Up to rounding, each matrix moves every point onto a flat space through zero. How many dimensions does that space have?
[[ 0.52  0.06  0.08  0.08 -0.15  0.00 -0.04  0.46]
 [ 0.06  0.24  0.09 -0.24  0.24 -0.19 -0.01  0.14]
 [ 0.08  0.09  0.27  0.13 -0.03 -0.40 -0.07 -0.01]
 [ 0.08 -0.24  0.13  0.89  0.10  0.02 -0.05 -0.03]
 [-0.15  0.24 -0.03  0.10  0.88  0.03  0.05  0.09]
 [ 0.00 -0.19 -0.40  0.02  0.03  0.67  0.10  0.12]
 [-0.04 -0.01 -0.07 -0.05  0.05  0.10  0.02  0.00]
 [ 0.46  0.14 -0.01 -0.03  0.09  0.12  0.00  0.50]]
 -> 4

[[ 0.03 -0.05  0.04  0.01 -0.05 -0.12  0.00  0.06]
 [-0.05  0.39 -0.20 -0.28  0.10  0.11  0.31  0.03]
 [ 0.04 -0.20  0.67  0.00  0.16  0.09 -0.07  0.38]
 [ 0.01 -0.28  0.00  0.26 -0.08 -0.01 -0.28 -0.16]
 [-0.05  0.10  0.16 -0.08  0.20  0.34  0.02  0.04]
 [-0.12  0.11  0.09 -0.01  0.34  0.74 -0.11 -0.18]
 [ 0.00  0.31 -0.07 -0.28  0.02 -0.11  0.33  0.17]
 [ 0.06  0.03  0.38 -0.16  0.04 -0.18  0.17  0.40]]
 -> 3

[[ 0.97 -0.08  0.07  0.12 -0.08 -0.01  0.00  0.00]
 [-0.08  0.71  0.31  0.11 -0.20 -0.10 -0.08  0.18]
 [ 0.07  0.31  0.65 -0.02  0.19  0.13  0.11 -0.25]
 [ 0.12  0.11 -0.02  0.30  0.29 -0.11 -0.13  0.27]
 [-0.08 -0.20  0.19  0.29  0.79 -0.02  0.00  0.02]
 [-0.01 -0.10  0.13 -0.11 -0.02  0.93 -0.06  0.14]
 [ 0.00 -0.08  0.11 -0.13  0.00 -0.06  0.94  0.13]
 [ 0.00  0.18 -0.25  0.27  0.02  0.14  0.13  0.71]]
 -> 6

[[ 0.90  0.15 -0.02  0.07  0.19 -0.07 -0.10  0.10]
 [ 0.15  0.77  0.03 -0.10 -0.28  0.11  0.16 -0.16]
 [-0.02  0.03  1.00  0.01  0.04 -0.02 -0.02  0.02]
 [ 0.07 -0.10  0.01  0.95 -0.13  0.05  0.07 -0.07]
 [ 0.19 -0.28  0.04 -0.13  0.65  0.14  0.19 -0.20]
 [-0.07  0.11 -0.02  0.05  0.14  0.95 -0.08  0.08]
 [-0.10  0.16 -0.02  0.07  0.19 -0.08  0.89  0.11]
 [ 0.10 -0.16  0.02 -0.07 -0.20  0.08  0.11  0.89]]
 -> 7

[[ 0.57 -0.08  0.17 -0.02 -0.02  0.45  0.06  0.03]
 [-0.08  0.51 -0.28  0.00  0.03  0.16 -0.21 -0.31]
 [ 0.17 -0.28  0.73  0.07  0.00 -0.12 -0.19 -0.19]
 [-0.02  0.00  0.07  0.41  0.28 -0.04  0.30 -0.25]
 [-0.02  0.03  0.00  0.28  0.86  0.04 -0.12  0.15]
 [ 0.45  0.16 -0.12 -0.04  0.04  0.50  0.00  0.00]
 [ 0.06 -0.21 -0.19  0.30 -0.12  0.00  0.74 -0.02]
 [ 0.03 -0.31 -0.19 -0.25  0.15  0.00 -0.02  0.68]]
 -> 5

[[ 0.05  0.08 -0.08  0.04  0.08 -0.10 -0.08  0.10]
 [ 0.08  0.17 -0.20  0.11  0.23 -0.09 -0.10  0.10]
 [-0.08 -0.20  0.29 -0.15 -0.37 -0.02  0.05  0.00]
 [ 0.04  0.11 -0.15  0.07  0.18  0.00 -0.03  0.01]
 [ 0.08  0.23 -0.37  0.18  0.49  0.12  0.00 -0.10]
 [-0.10 -0.09 -0.02  0.00  0.12  0.39  0.25 -0.38]
 [-0.08 -0.10  0.05 -0.03  0.00  0.25  0.17 -0.24]
 [ 0.10  0.10  0.00  0.01 -0.10 -0.38 -0.24  0.36]]
 -> 2

[[ 0.14  0.04  0.04  0.09 -0.32  0.02  0.04 -0.10]
 [ 0.04  0.01  0.01  0.03 -0.09  0.01  0.01 -0.03]
 [ 0.04  0.01  0.01  0.03 -0.09  0.00  0.01 -0.03]
 [ 0.09  0.03  0.03  0.06 -0.20  0.01  0.02 -0.06]
 [-0.32 -0.09 -0.09 -0.20  0.69 -0.04 -0.08  0.21]
 [ 0.02  0.01  0.00  0.01 -0.04  0.00  0.00 -0.01]
 [ 0.04  0.01  0.01  0.02 -0.08  0.00  0.01 -0.02]
 [-0.10 -0.03 -0.03 -0.06  0.21 -0.01 -0.02  0.07]]
 -> 1

[[ 0.95 -0.11 -0.05 -0.07  0.07  0.08 -0.11  0.06]
 [-0.11  0.74 -0.11 -0.16  0.15  0.19 -0.25  0.14]
 [-0.05 -0.11  0.95 -0.07  0.07  0.08 -0.11  0.06]
 [-0.07 -0.16 -0.07  0.91  0.09  0.11 -0.15  0.08]
 [ 0.07  0.15  0.07  0.09  0.91 -0.11  0.15 -0.08]
 [ 0.08  0.19  0.08  0.11 -0.11  0.87  0.18 -0.10]
 [-0.11 -0.25 -0.11 -0.15  0.15  0.18  0.75  0.14]
 [ 0.06  0.14  0.06  0.08 -0.08 -0.10  0.14  0.92]]
 -> 7

[[ 0.20  0.16  0.17  0.12  0.24 -0.14 -0.07  0.08]
 [ 0.16  0.62  0.14  0.18  0.06  0.29  0.15  0.22]
 [ 0.17  0.14  0.72  0.09  0.02 -0.05  0.01 -0.37]
 [ 0.12  0.18  0.09  0.55 -0.28 -0.22 -0.17  0.20]
 [ 0.24  0.06  0.02 -0.28  0.79 -0.09 -0.08  0.10]
 [-0.14  0.29 -0.05 -0.22 -0.09  0.75 -0.14 -0.07]
 [-0.07  0.15  0.01 -0.17 -0.08 -0.14  0.91  0.03]
 [ 0.08  0.22 -0.37  0.20  0.10 -0.07  0.03  0.45]]
 -> 5
